Below is a small trained network, with its code and all its weights. Each question gives an input and a target symbol and asks what happens when units are switched off, that is, made to give their printed mean instead of their output.

import numpy as np


def w(rows, s, z=0):
    codes = np.array(rows[::2]) - 128.0
    scale = np.full(codes.shape[1], s)
    scale[-1] = z or s
    return codes * scale


def norm(h):
    return h / np.sqrt((h * h).mean(-1, keepdims=True) + 1e-5)


def f(y):
    return np.maximum(y, 0)


def softmax(a):
    e = np.exp(a - a.max(-1, keepdims=True))
    return e / e.sum(-1, keepdims=True)


def log_softmax(a):
    a = a - a.max(-1, keepdims=True)
    return a - np.log(np.exp(a).sum(-1, keepdims=True))


def net(x, mask):
    ids = ['ΔΠΦΨΩαβεζηθξσ'.index(c) for c in x.split()]
    T = len(ids)
    res = E[ids] + P[:T]
    r = norm(res)
    for j in range(3):
        rows = slice(3 * j, 3 * j + 3)
        q, k, v = (r @ M[0][rows].T for M in (Q, K, V))
        z = softmax(np.where(np.tri(T) > 0, q @ k.T / 3**0.5, -1e9)) @ v
        o = O[0][rows]
        res = res + np.where(mask[j], z, o[:, -1]) @ o[:, :-1]
    y = f(norm(res) @ A[0][:, :-1].T + A[0][:, -1])
    res = res + np.where(mask[3:7], y, B[0][:, -1]) @ B[0][:, :-1]
    return log_softmax(norm(res)[-1] @ U[:, :-1].T + U[:, -1])


Q, K, V, O, A, B = {}, {}, {}, {}, {}, {}
E = w([
[145,108,86,82],'Δ',
[177,165,129,227],'Π',
[148,105,74,91],'Φ',
[174,202,229,85],'Ψ',
[104,117,169,170],'Ω',
[141,125,123,32],'α',
[158,100,55,102],'β',
[251,152,67,103],'ε',
[139,102,84,69],'ζ',
[163,116,71,60],'η',
[140,107,90,68],'θ',
[162,114,71,88],'ξ',
[107,125,181,153],'σ',
],0.021)
P = w([
[18,253,27,73],'0',
[102,130,76,126],'1',
[151,2,111,123],'2',
[123,125,75,141],'3',
[181,7,116,115],'4',
[126,127,78,152],'5',
[199,8,121,119],'6',
[127,127,70,170],'7',
],0.0098)
Q[0] = w([
[111,148,154,135],'H0',
[208,165,103,94],'H0',
[254,48,191,119],'H0',
[179,121,105,123],'H1',
[72,174,69,176],'H1',
[93,229,113,99],'H1',
[134,73,159,157],'H2',
[192,162,101,117],'H2',
[199,39,182,130],'H2',
],0.035)
K[0] = w([
[108,177,118,114],'H0',
[230,167,98,92],'H0',
[110,208,3,55],'H0',
[106,87,70,124],'H1',
[239,94,158,195],'H1',
[155,14,209,111],'H1',
[43,120,87,104],'H2',
[200,197,126,143],'H2',
[49,213,75,94],'H2',
],0.03)
V[0] = w([
[153,213,115,118],'H0',
[96,111,112,119],'H0',
[175,182,137,171],'H0',
[206,206,176,124],'H1',
[171,155,40,220],'H1',
[221,117,120,63],'H1',
[124,141,40,240],'H2',
[144,100,96,96],'H2',
[240,252,169,187],'H2',
],0.036)
O[0] = w([
[131,76,93,130,204],'H0',
[147,133,136,110,169],'H0',
[102,94,130,171,62],'H0',
[157,127,136,188,74],'H1',
[162,168,64,105,218],'H1',
[169,55,114,145,249],'H1',
[163,203,49,105,136],'H2',
[123,114,100,159,180],'H2',
[253,128,118,111,170],'H2',
],0.043,0.017)
A[0] = w([
[63,164,122,144,220],'N0',
[193,137,45,137,90],'N1',
[148,197,147,253,254],'N2',
[118,193,200,96,87],'N3',
],0.051,0.0067)
B[0] = w([
[185,144,154,96,196],'N0',
[83,133,168,185,253],'N1',
[254,68,114,118,154],'N2',
[129,100,150,222,144],'N3',
],0.055,0.026)
U = w([
[137,137,148,63,159],'Δ',
[208,173,74,129,187],'Π',
[125,159,105,63,159],'Φ',
[217,59,216,115,111],'Ψ',
[111,205,201,125,225],'Ω',
[78,74,237,151,46],'α',
[86,188,90,124,141],'β',
[161,82,103,242,3],'ε',
[114,135,184,70,153],'ζ',
[109,36,45,107,70],'η',
[101,118,192,86,149],'θ',
[48,134,131,232,107],'ξ',
[123,150,247,181,130],'σ',
],0.014,0.0044)

Each question gives the input, a string of symbols that net reads in full, and the target symbol t.
The units are the heads (3 rows each of Q, K, V and O) and the neurons (one row each of A and B). Each row of codes is followed by its name. A weight is (code - 128) times the scale printed after its matrix; where a second scale follows, it is the last column's (O, A, B and U).
mask holds one flag per unit, heads first, then neurons. A switched-off unit (its flag False) gives its mean, the last column of its rows in O or B, instead of its output. The means were averaged over made-up inputs and are rounded, as every weight is.
A unit's drop is (log p(t) with every unit on - log p(t) with that unit switched off) / (log p(t) with every unit on - log p(t) with every unit switched off).
most important unit: the unit with the biggest drop
top k neurons: the k neurons with the biggest drops, biggest first
heads that matter: for each layer, one digit per head in row order, 1 if its drop is at least 0.15 and else 0, layers parted by /
drop when u is switched off: that unit's drop, to one decimal
input η Π Ψ η η η ε Φ, target ε: top 2 neurons	(N1; N0)
input η η ξ η Ψ, target η: heads that matter	101
input η ξ β, target η: heads that matter	001
input β σ Π η ξ, target β: heads that matter	011
input η σ σ, target η: most important unit	H2
input Π Φ σ, target Π: heads that matter	011
input Φ ξ α ξ η, target Φ: heads that matter	001
input Ω ξ ξ η η ξ, target ξ: top 2 neurons	(N1; N2)
input σ σ η ξ Π, target σ: heads that matter	011
input η β Π η ξ ε Φ, target η: heads that matter	001
input σ ε η Ω Ω β η, target σ: top 2 neurons	(N3; N0)
input η Φ η η, target η: heads that matter	011
input η η Π ε, target ε: heads that matter	101
input σ Ψ η, target σ: most important unit	N3
input Φ Φ η Π β ξ Δ, target Φ: heads that matter	011
input η Φ ζ σ ε η η ξ, target ε: heads that matter	011
input σ ξ Π θ ζ, target σ: heads that matter	010
input η σ η Π σ Π Ω, target η: heads that matter	001
input Δ Ω σ α, target α: heads that matter	011
input Ω Ψ θ ζ Ψ, target Ω: most important unit	H1
input Δ Φ η σ, target σ: top 2 neurons	(N3; N0)
input η σ ζ ξ η Ω, target Ω: top 2 neurons	(N0; N1)
input ε θ σ η η, target ε: top 3 neurons	(N1; N0; N2)
input η η Ψ Π Π ξ η ξ, target Π: drop when H2 is switched off	3.5
input η σ σ Π η Π Φ η, target Π: drop when H1 is switched off	0.0
input α β ζ η Φ Ω Δ ξ, target ξ: drop when N1 is switched off	0.4
input Ω η Π η Ω η β, target Ω: top neuron	(N3)
